(in the rows, 100 means zero)
Known rows:
tivubir: 145  123  79  136  109  106  115  117  132  111  135  130  92  99  120  114  101  66  96  100  103  116  83  113  71  131  57  77  125  96  92  120  127  79  77  81  141  88  104  122  103
didre: 148  103  92  162  92  118  105  79  77  108  120  97  63  121  86  115  99  64  86  95  108  100  81  111  89  99  116  122  79  111  103  106  76  99  90  95  124  82  102  94  90
dripom: 110  96  108  87  115  113  109  82  100  83  104  116  106  91  109  117  88  79  113  111  95  79  108  110  85  98  106  135  110  112  93  122  59  145  99  98  91  94  82  122  86
grustir: 103  105  98  77  120  98  122  87  118  101  112  92  73  157  102  105  92  52  70  130  119  83  113  85  113  109  126  107  102  78  93  105  74  111  90  96  105  105  81  76  103
skunon: 100  89  108  102  108  112  96  86  116  117  108  71  83  98  115  91  93  93  75  111  114  101  139  110  105  104  114  71  98  113  88  103  89  105  93  90  98  117  107  75  115
lifak: 105  101  100  101  88  127  111  82  92  104  95  101  106  78  98  93  88  114  89  127  100  107  118  104  115  110  103  106  92  111  80  113  86  109  104  99  116  107  103  97  125
greklar: 109  103  100  101  87  129  112  83  91  106  93  100  106  80  97  95  90  115  92  128  98  106  118  107  114  110  103  107  94  112  79  113  86  106  104  97  117  103  99  100  126
fustaplan: 114  95  106  75  99  124  114  71  83  89  95  87  84  79  106  85  105  100  91  101  119  101  129  125  118  100  103  75  86  95  89  123  170  106  95  102  101  114  96  86  117
drepines: 97  103  104  129  109  121  113  81  82  87  88  85  93  90  102  97  91  110  89  124  106  105  116  104  118  105  109  94  90  103  84  109  104  97  91  86  119  101  99  94  113
grevan: 104  96  94  113  142  129  128  92  98  88  100  119  124  64  71  94  98  126  71  114  104  113  119  93  110  102  98  78  111  112  99  118  131  86  101  74  117  111  89  112  116
bimun: 114  103  103  142  102  122  94  77  78  80  92  77  76  97  95  102  80  102  97  126  104  114  115  96  111  105  128  103  75  122  82  99  87  93  96  96  115  89  103  82  113
seruk: 102  115  98  116  126  138  108  98  117  88  101  103  111  80  69  88  72  132  80  100  99  109  109  102  122  102  97  85  95  109  74  118  136  87  87  78  126  117  101  116  116
tuklegak: 109  103  109  86  115  117  107  81  102  78  100  116  111  95  103  120  82  77  120  104  92  83  106  108  92  102  104  126  107  112  91  122  66  139  96  97  98  92  88  131  95
vado: 93  98  109  115  96  119  98  83  102  94  99  60  92  108  121  94  87  85  83  118  117  104  131  112  123  111  118  73  90  98  86  100  89  101  87  86  116  107  119  83  118
fluran: 92  127  107  112  131  85  103  106  128  81  141  170  86  111  151  112  95  102  93  118  114  121  102  84  76  133  69  61  107  92  106  127  106  91  94  95  108  86  112  106  101
stedrol: 107  103  101  104  87  128  112  82  93  103  95  102  103  78  99  93  91  113  92  127  99  106  118  105  115  111  102  108  94  112  78  111  88  108  103  96  115  108  101  99  126
numal: 98  112  101  117  141  92  113  106  115  48  109  128  110  92  149  122  91  67  127  132  108  93  113  99  70  125  76  102  131  101  97  119  92  115  73  79  115  76  89  131  88
gribron: 86  121  120  116  114  105  103  76  88  80  117  139  79  131  115  110  92  110  75  102  115  113  90  92  107  109  108  92  76  80  108  122  82  111  107  95  106  93  116  100  85
gebru: 109  112  99  102  146  93  106  112  129  64  117  135  107  85  141  123  88  70  127  118  100  93  114  100  60  121  68  88  136  116  96  126  107  112  74  85  103  84  85  130  95
duraplo: 97  118  114  87  94  112  101  78  99  100  125  153  94  114  107  106  91  114  82  110  107  110  91  93  105  116  99  102  77  90  104  126  62  123  121  107  104  95  112  106  97
zaklafla: 97  104  106  128  108  121  115  82  83  86  90  85  95  88  102  97  92  111  88  124  106  105  117  103  119  107  109  97  90  101  84  112  102  95  90  85  120  102  101  93  112
trobim: 103  96  102  101  93  122  117  82  89  110  100  102  100  76  103  91  95  117  89  133  100  101  122  106  109  106  107  114  98  113  81  111  80  110  107  95  111  104  93  92  121
tirul: 107  114  107  123  101  129  107  84  90  79  88  78  101  92  93  99  77  107  92  113  104  114  109  104  129  115  106  88  88  95  71  109  118  92  88  84  128  101  106  103  113
deflike: 127  98  96  154  103  110  130  85  79  118  117  103  77  116  103  109  118  74  77  99  109  91  87  120  92  96  101  123  100  93  105  113  83  104  89  83  121  99  97  99  83
treskon: 107  109  96  75  120  101  117  87  120  96  107  89  81  161  95  108  83  49  74  124  116  88  109  87  120  115  122  101  95  78  91  107  82  106  88  97  113  102  86  86  112
zabol: 102  105  105  120  115  118  109  87  98  101  95  93  90  86  96  95  90  112  86  108  99  106  121  104  113  102  103  82  95  118  85  115  120  91  89  92  106  115  100  93  120

Facts:
ω 582 <- rikla skunon vado duda treskon grustir zuzi
ω 27 <- sigren grises fustaplan
ω 500 <- numal gebru fluran tagrik gresiki bople tivubir beskezir
ω 901 <- flegostun seruk nubrir patan
ω 610 <- bimun didre
ω 649 <- fatres futolek sonur tiribrok
ω 912 <- mebrim kadol
ω 251 <- peple fososter gredi
ω 627 <- tedrus sumu
ω 570 <- duplesur grevan
{rikla tagrik} Λ giflir
{stedrol mumovik fatres droflem} Λ klubaras
{tusal grises tuklegak} Λ pliplaklar
{sigren duda seruk futolek tirul kadol tivubir} Λ gripo
{numal sonur duplesur} Λ begri
{skunon sefluk plaflun deflike} Λ saso
{flegostun sumu beskezir} Λ vatom
{klopun bople gimeton} Λ droflem
{vado} Λ tuklegak
{bimun fustaplan peple greklar drepines grevan} Λ lifak
{treskon drodum} Λ faki
{gebru koste zaklafla begri} Λ duraplo
{dripom giflir saso trobim gredi} Λ dabul
{vatom vegigar flezor gripo} Λ mepil
{fluran} Λ stedrol
{mebrim fososter} Λ greklar
{grustir gresiki patan} Λ dripom
{nubrir} Λ trobim
{didre tedrus gribron sepa zuzi} Λ koste
{tiribrok} Λ mumovik
{zabol} Λ tusal
rikla φ lifak
stedrol φ sepa
tusal φ kadol
skunon φ gresiki
flegostun φ sefluk
duda φ didre
seruk φ zuzi
faki φ gripo
fustaplan φ flegostun
vatom φ drepines
vegigar φ peple
fluran φ tusal
grustir φ vegigar
didre φ seruk
tedrus φ pliplaklar
gribron φ bople
koste φ zabol
drodum φ futolek
zuzi φ skunon
flezor φ gimeton
greklar φ tuklegak
lifak φ dabul
deflike φ tivubir
futolek φ tedrus
sonur φ deflike
kadol φ vatom
trobim φ beskezir
beskezir φ vado
drepines φ begri
zabol φ grevan
gimeton φ dripom
gripo φ gribron
gredi φ drodum
dabul φ gredi
grevan φ klopun
[rikla grises skunon flegostun duda sefluk seruk fustaplan gebru fluran peple tedrus gresiki flezor sumu futolek bople tivubir zabol gimeton grevan] ξ b
[sigren numal klopun vado bimun treskon fatres vegigar mebrim grustir nubrir didre tagrik gribron sepa drodum zaklafla zuzi plaflun fososter deflike sonur duplesur tiribrok tirul kadol patan beskezir drepines gredi] ξ a
{rikla stedrol sigren skunon klopun vado duda sefluk bimun seruk faki fustaplan vegigar mebrim peple tagrik tedrus koste sepa drodum pliplaklar zaklafla plaflun sumu greklar lifak sonur tiribrok tirul bople kadol trobim drepines zabol grevan droflem} σ 485
{mumovik grises treskon grustir zuzi patan} σ 345
{tusal numal flegostun klubaras gebru dripom nubrir giflir gresiki flezor futolek duplesur beskezir gripo dabul tuklegak} σ 72
{mepil vatom didre deflike tivubir begri} σ 458
{fatres duraplo fluran gribron saso fososter gimeton gredi} σ 404

Rows, some named above:
100  111  91  125  125  101  111  109  126  87  110  116  101  72  138  98  94  103  103  138  107  117  130  98  84  127  72  66  122  117  83  115  132  75  81  84  119  98  99  100  129 -> bople
114  103  108  93  95  128  84  87  131  103  101  63  93  101  98  97  71  89  88  97  106  115  128  111  120  117  106  55  88  104  74  103  115  99  88  89  114  113  114  91  125 -> duda
93  122  116  105  121  103  96  81  104  97  124  147  76  124  104  108  90  109  77  91  107  113  95  91  101  105  102  80  82  94  107  129  96  106  107  101  94  102  115  99  94 -> gimeton
108  111  101  101  145  92  105  111  129  65  116  135  108  86  139  122  88  68  126  116  101  95  115  99  60  122  70  88  132  117  97  126  107  111  72  87  102  84  85  128  94 -> gebru
95  111  101  122  102  125  108  84  86  78  79  80  105  94  89  99  82  105  93  116  105  112  111  102  127  110  103  85  76  107  84  112  113  94  84  87  130  100  112  104  122 -> vegigar
99  98  106  122  118  112  111  87  94  104  99  96  84  81  103  92  97  114  80  115  101  105  127  102  108  101  107  93  99  119  87  115  108  94  91  89  96  115  91  85  110 -> sefluk
113  112  91  132  97  88  73  91  119  100  77  107  90  92  96  94  76  103  94  106  87  97  118  98  128  113  107  80  76  137  86  116  107  93  62  100  128  103  130  96  145 -> sumu
108  119  121  106  113  74  105  70  80  77  101  153  96  110  111  111  106  102  64  97  105  118  89  76  122  116  120  86  98  70  113  118  80  108  110  87  105  92  129  106  91 -> fatres
102  115  98  115  124  137  110  99  115  88  100  103  113  80  69  88  74  131  82  101  97  107  110  103  121  101  97  87  94  110  76  119  135  87  90  77  124  117  96  115  116 -> seruk
109  118  123  106  114  74  106  71  80  77  101  150  97  109  112  111  105  101  64  96  104  116  88  76  122  116  119  83  93  70  114  117  79  108  110  85  107  91  130  106  91 -> fatres
85  122  121  117  116  106  100  78  86  82  121  140  86  130  114  110  91  110  75  104  111  110  90  91  109  109  107  91  73  81  107  124  81  112  108  94  108  90  112  100  87 -> gribron
103  98  105  107  156  124  129  86  87  47  101  130  136  86  86  119  95  85  101  107  103  88  103  99  94  99  104  109  121  97  111  121  100  122  94  71  111  88  80  143  77 -> duplesur
103  103  105  118  115  119  109  84  98  98  92  91  86  85  93  96  90  113  87  109  98  108  123  106  114  104  104  82  93  119  82  115  118  93  91  90  106  113  98  92  119 -> zabol
114  104  105  141  101  122  94  77  80  80  93  76  75  95  95  102  79  101  95  124  106  114  117  94  110  105  128  107  72  124  83  100  91  93  95  99  116  89  99  83  115 -> bimun
114  105  107  95  96  125  82  86  129  102  103  61  94  100  99  96  73  89  86  97  108  115  128  112  121  116  107  56  87  105  72  106  112  97  87  91  113  113  114  91  124 -> duda
112  105  105  93  94  125  82  87  130  102  101  63  95  99  100  96  73  87  87  95  108  115  127  111  122  117  105  56  88  104  73  106  113  99  88  89  112  113  115  91  123 -> duda
119  108  99  134  105  84  78  96  119  105  92  110  76  83  110  91  82  111  85  112  88  94  124  102  119  116  116  94  93  124  74  109  97  96  74  89  113  107  112  84  127 -> tedrus
92  115  87  103  150  111  150  98  106  84  105  131  92  135  71  97  93  95  63  132  108  76  96  76  111  97  118  136  107  85  96  115  97  96  91  86  116  106  62  101  98 -> patan
104  97  93  113  141  131  127  92  98  87  100  119  123  64  75  93  101  126  71  114  101  111  121  93  113  103  97  78  114  113  98  118  132  84  100  74  118  111  88  109  116 -> grevan
79  117  130  109  117  103  108  75  87  99  106  129  92  133  117  126  101  108  79  106  101  122  88  90  121  119  93  80  86  74  107  130  68  117  108  87  101  97  111  101  85 -> fososter
97  101  113  110  115  114  110  86  98  123  82  86  96  85  96  110  94  113  86  113  86  118  122  100  123  108  88  74  103  109  84  120  106  101  90  82  101  117  94  91  116 -> peple
89  107  93  142  122  99  123  107  104  77  106  113  100  75  155  97  101  102  98  157  118  111  128  97  89  129  81  86  122  104  86  107  106  81  83  76  127  92  97  94  114 -> tagrik
77  112  132  118  121  94  110  75  85  105  108  136  84  130  125  122  107  109  72  111  103  115  95  90  117  113  95  89  93  71  109  127  61  120  110  85  94  98  108  94  78 -> gredi
92  117  95  111  134  95  107  105  111  45  97  127  127  102  135  128  83  59  142  125  106  94  107  96  76  127  68  83  114  112  106  126  103  113  61  90  131  73  106  144  107 -> beskezir
93  99  106  133  115  113  117  84  81  91  89  86  90  90  112  94  97  110  83  127  107  100  122  103  114  102  114  103  93  105  87  108  97  98  94  84  109  107  97  85  107 -> plaflun
104  116  96  115  125  138  108  98  114  88  100  103  113  81  67  89  74  130  81  99  98  105  111  101  120  102  96  86  95  109  74  118  135  86  88  77  125  117  97  116  115 -> seruk
116  107  109  83  88  137  115  71  72  64  89  70  94  88  106  86  94  95  98  105  122  110  116  126  135  111  105  79  80  72  75  118  172  106  95  94  123  100  103  96  113 -> sigren
115  107  109  85  86  134  113  69  76  64  89  73  89  87  108  87  93  96  99  106  124  109  117  127  133  111  105  78  81  71  77  119  171  102  92  93  123  101  105  98  110 -> sigren
90  128  103  110  133  85  101  106  129  83  138  171  84  110  146  112  96  102  91  119  116  120  101  82  75  136  69  62  108  93  107  127  107  90  99  93  110  88  112  106  101 -> fluran
90  110  100  97  145  120  109  96  110  64  95  124  128  102  72  113  76  89  110  82  92  75  102  99  98  89  91  105  95  128  111  136  107  120  71  92  113  104  95  148  101 -> flegostun
127  111  94  40  121  108  136  78  99  87  107  111  64  135  85  97  103  60  81  102  115  86  109  100  116  102  112  96  96  77  93  130  166  106  91  115  98  110  65  88  110 -> grises
114  111  110  92  128  114  93  86  109  71  91  107  109  107  85  123  74  73  118  81  88  91  103  106  96  100  98  95  94  120  99  128  104  125  75  95  102  97  98  133  96 -> flezor
122  116  87  68  111  112  129  90  110  107  104  126  89  132  74  107  88  74  83  132  98  90  96  80  113  114  110  129  98  92  84  117  83  110  103  109  111  103  69  100  119 -> mumovik
142  108  84  116  71  129  115  85  92  125  113  114  109  109  75  111  101  72  90  91  97  99  77  119  100  109  86  116  88  101  98  120  86  110  95  100  143  94  113  122  111 -> mepil
120  120  97  129  95  91  104  84  79  67  87  93  89  72  109  79  87  101  86  118  109  103  109  83  103  103  128  113  83  114  83  94  108  83  84  95  117  97  123  95  115 -> mebrim
101  113  100  118  141  95  113  106  117  47  111  127  109  92  151  124  86  64  131  130  108  93  111  101  66  126  76  100  130  102  95  121  93  115  74  79  115  74  87  131  87 -> numal
142  102  87  123  76  123  121  88  91  135  120  116  95  104  88  108  110  76  84  100  101  95  83  119  93  106  94  128  99  96  99  116  75  114  100  97  127  97  98  111  100 -> begri
92  117  96  113  134  95  110  103  108  45  93  126  125  103  135  128  82  57  137  125  106  97  107  95  77  127  67  86  112  111  107  126  104  111  62  89  130  70  105  144  110 -> beskezir
107  106  99  107  149  87  111  109  126  65  119  138  99  87  149  120  94  70  126  122  102  88  120  99  56  120  72  95  136  116  98  124  99  116  75  84  96  86  78  123  89 -> gresiki
124  112  111  80  106  129  95  83  109  73  99  111  119  98  91  122  69  75  123  97  86  91  97  109  100  110  99  118  102  105  83  123  79  140  91  97  109  89  92  141  97 -> gripo
132  107  82  118  68  126  117  85  90  127  109  115  108  112  74  111  105  69  92  95  99  97  79  115  100  108  85  113  79  108  110  124  85  110  91  103  143  94  115  123  117 -> vatom
147  113  119  80  129  89  93  79  109  69  81  114  116  79  84  125  85  65  104  75  77  99  98  93  109  108  111  91  121  97  91  122  108  123  84  80  98  96  104  137  92 -> futolek
131  130  99  127  88  101  96  86  90  60  85  85  91  72  102  83  73  103  90  112  107  112  101  86  113  113  128  106  84  107  69  95  121  77  84  93  128  96  127  104  119 -> kadol
85  101  107  120  151  116  123  89  95  58  105  125  114  97  102  111  88  96  99  107  103  68  103  108  90  87  111  137  112  103  103  120  77  131  83  75  103  98  79  132  70 -> nubrir
90  113  113  94  99  108  105  77  92  101  127  155  86  116  116  105  98  115  76  112  107  106  93  94  100  113  106  106  86  89  105  122  57  124  123  108  100  96  108  101  95 -> saso

The same things again, as new rows of numbers:
Known rows:
mumovik: 118  145  105  96  117  76  89  114  88  97  96  111  122  91  68  111  106  125  99  89  130  99  93  88  88
grises: 100  116  104  74  128  88  52  125  101  88  111  106  131  87  75  110  101  97  75  78  100  100  109  115  90
gribron: 93  100  59  98  115  96  90  94  111  109  90  73  124  100  112  118  103  95  113  101  103  74  97  106  88
duraplo: 107  119  73  104  109  98  89  87  130  123  94  78  117  105  99  113  95  93  107  102  109  75  83  96  83
begri: 92  123  88  109  123  81  96  110  103  102  93  93  100  108  93  94  62  79  132  96  98  106  80  96  104
vatom: 90  108  105  107  115  86  90  98  95  114  88  101  89  119  85  117  72  87  127  85  91  124  73  87  110
deflike: 90  109  95  98  122  93  91  106  98  84  83  80  93  89  106  110  88  99  116  94  85  127  64  107  120
drodum: 106  98  100  97  85  90  102  101  98  97  102  89  81  92  118  99  97  108  98  99  99  106  119  109  100
peple: 77  87  105  95  79  89  140  86  111  92  102  94  86  83  112  82  106  105  111  99  123  109  115  91  94
lifak: 112  107  100  106  82  81  115  99  112  101  100  84  74  94  96  87  92  96  93  95  99  104  112  86  81
zabol: 93  105  106  89  80  97  91  98  112  99  116  104  81  79  108  92  98  98  101  95  102  99  127  103  109
klopun: 112  115  98  102  80  95  109  110  84  105  106  97  76  94  109  116  103  118  99  101  108  106  119  120  100
vegigar: 104  93  99  100  90  90  92  89  96  106  93  92  79  100  109  105  99  116  102  89  94  112  120  102  104
droflem: 125  130  98  115  73  92  109  110  95  106  108  109  80  98  103  103  92  118  99  98  112  106  107  108  87
grevan: 98  99  103  102  84  100  113  77  89  89  119  80  78  66  95  85  88  116  120  131  90  92  116  91  84
sumu: 82  65  99  89  74  92  104  89  105  106  106  131  88  101  116  101  93  102  95  100  116  120  112  99  88
tedrus: 86  68  88  91  78  85  106  108  110  84  100  126  105  104  126  80  84  97  103  109  115  101  115  104  79
vado: 74  102  105  90  93  119  124  81  97  100  107  96  115  109  106  71  81  100  51  94  107  128  126  131  124
greklar: 105  107  101  113  80  85  114  97  101  97  100  81  71  94  96  92  97  94  90  97  102  106  108  79  77
tusal: 119  114  120  96  116  101  102  124  116  128  114  109  106  99  94  95  113  69  106  100  97  85  102  73  126
flegostun: 104  77  122  95  107  109  79  126  86  126  129  102  98  97  84  118  121  90  123  107  83  76  95  76  107
dripom: 126  107  124  108  124  106  98  115  114  108  100  101  103  108  100  84  122  90  103  107  97  85  73  77  112
gripo: 114  93  127  107  116  108  103  110  102  132  103  108  98  127  77  116  114  87  117  91  91  83  96  71  111
giflir: 128  105  118  106  122  105  103  120  115  114  99  106  100  107  96  86  118  88  109  105  101  87  70  80  113
gresiki: 107  78  116  106  114  120  95  107  111  85  95  136  112  100  110  102  128  76  106  110  88  91  70  89  117
gebru: 93  83  107  112  115  110  103  117  103  88  101  139  122  107  103  101  113  65  119  110  90  74  97  87  101

Rows, some named above:
84  102  73  99  127  86  88  123  81  91  101  90  108  105  104  101  61  79  122  102  86  114  84  113  97 -> didre
115  88  97  101  83  98  94  88  105  75  81  113  90  91  127  100  99  106  87  107  89  112  103  99  107 -> tagrik
70  81  94  107  111  93  88  94  90  91  98  132  94  107  82  127  82  75  129  94  87  124  85  94  116 -> tivubir
107  81  92  100  72  76  110  103  88  89  102  85  84  89  120  104  101  89  97  106  100  112  114  90  85 -> mebrim
113  95  103  103  129  107  110  110  82  106  116  86  116  91  100  97  100  92  137  136  81  59  107  85  116 -> duplesur
91  123  85  110  120  79  96  114  104  106  92  97  95  110  94  92  64  79  134  95  93  106  73  97  103 -> begri
110  75  101  100  83  100  69  106  97  107  92  98  83  123  97  113  94  104  73  76  82  117  122  118  91 -> sigren
98  102  61  100  97  113  91  88  111  100  100  123  125  88  98  140  114  86  101  102  120  91  82  112  91 -> fluran
78  94  121  119  113  139  101  87  89  105  102  128  108  123  68  116  122  77  107  93  70  77  104  93  124 -> futolek
83  101  98  87  94  123  123  78  92  106  110  92  120  109  107  74  86  100  46  94  107  131  127  133  123 -> vado
82  88  69  94  108  88  134  69  111  105  88  60  117  86  104  119  119  87  111  104  122  99  85  92  96 -> fososter
88  71  86  86  84  88  103  109  111  90  101  121  99  102  126  80  80  94  101  112  119  100  111  108  79 -> tedrus
116  115  80  94  110  107  79  84  137  112  91  80  109  88  101  111  104  105  97  103  107  94  59  93  95 -> saso
94  81  111  91  73  100  65  106  92  115  121  94  66  93  94  112  99  117  117  108  92  90  109  93  85 -> seruk
112  94  103  95  90  98  91  95  108  87  89  85  83  91  120  88  105  121  97  104  97  105  100  113  106 -> plaflun
108  87  93  98  79  98  96  89  104  78  80  117  91  90  125  97  101  103  88  104  88  114  103  98  104 -> tagrik
95  92  105  95  89  107  91  98  111  82  103  95  80  78  119  89  107  122  100  99  98  107  97  104  96 -> sefluk
114  107  102  76  124  79  60  116  79  80  96  77  117  68  89  107  110  132  101  110  98  89  81  90  95 -> patan
91  91  76  90  113  99  116  75  127  105  81  71  121  90  119  113  116  108  119  107  126  97  73  99  108 -> gredi
70  80  95  107  110  98  89  92  96  91  88  131  93  111  79  134  78  74  122  86  89  126  83  94  116 -> tivubir
102  68  101  91  76  78  93  98  96  111  96  103  78  108  112  122  96  108  103  94  98  108  126  96  97 -> kadol
92  119  90  107  122  80  96  114  96  107  89  99  99  111  90  90  60  81  135  95  94  106  79  92  103 -> begri
109  84  93  111  119  100  108  119  92  92  89  126  125  118  110  101  114  69  111  115  90  74  105  91  112 -> numal
116  109  114  100  82  96  97  99  117  96  88  96  76  94  113  77  93  122  90  101  104  108  93  91  94 -> trobim
112  113  82  97  106  105  78  85  132  110  91  78  110  88  100  112  102  105  98  106  109  93  57  94  92 -> saso
103  114  66  104  107  98  91  90  129  123  91  79  120  105  96  108  93  92  109  105  106  74  82  94  80 -> duraplo
107  79  125  98  113  104  79  127  85  122  134  104  91  100  85  115  122  95  126  111  92  76  91  78  106 -> flegostun

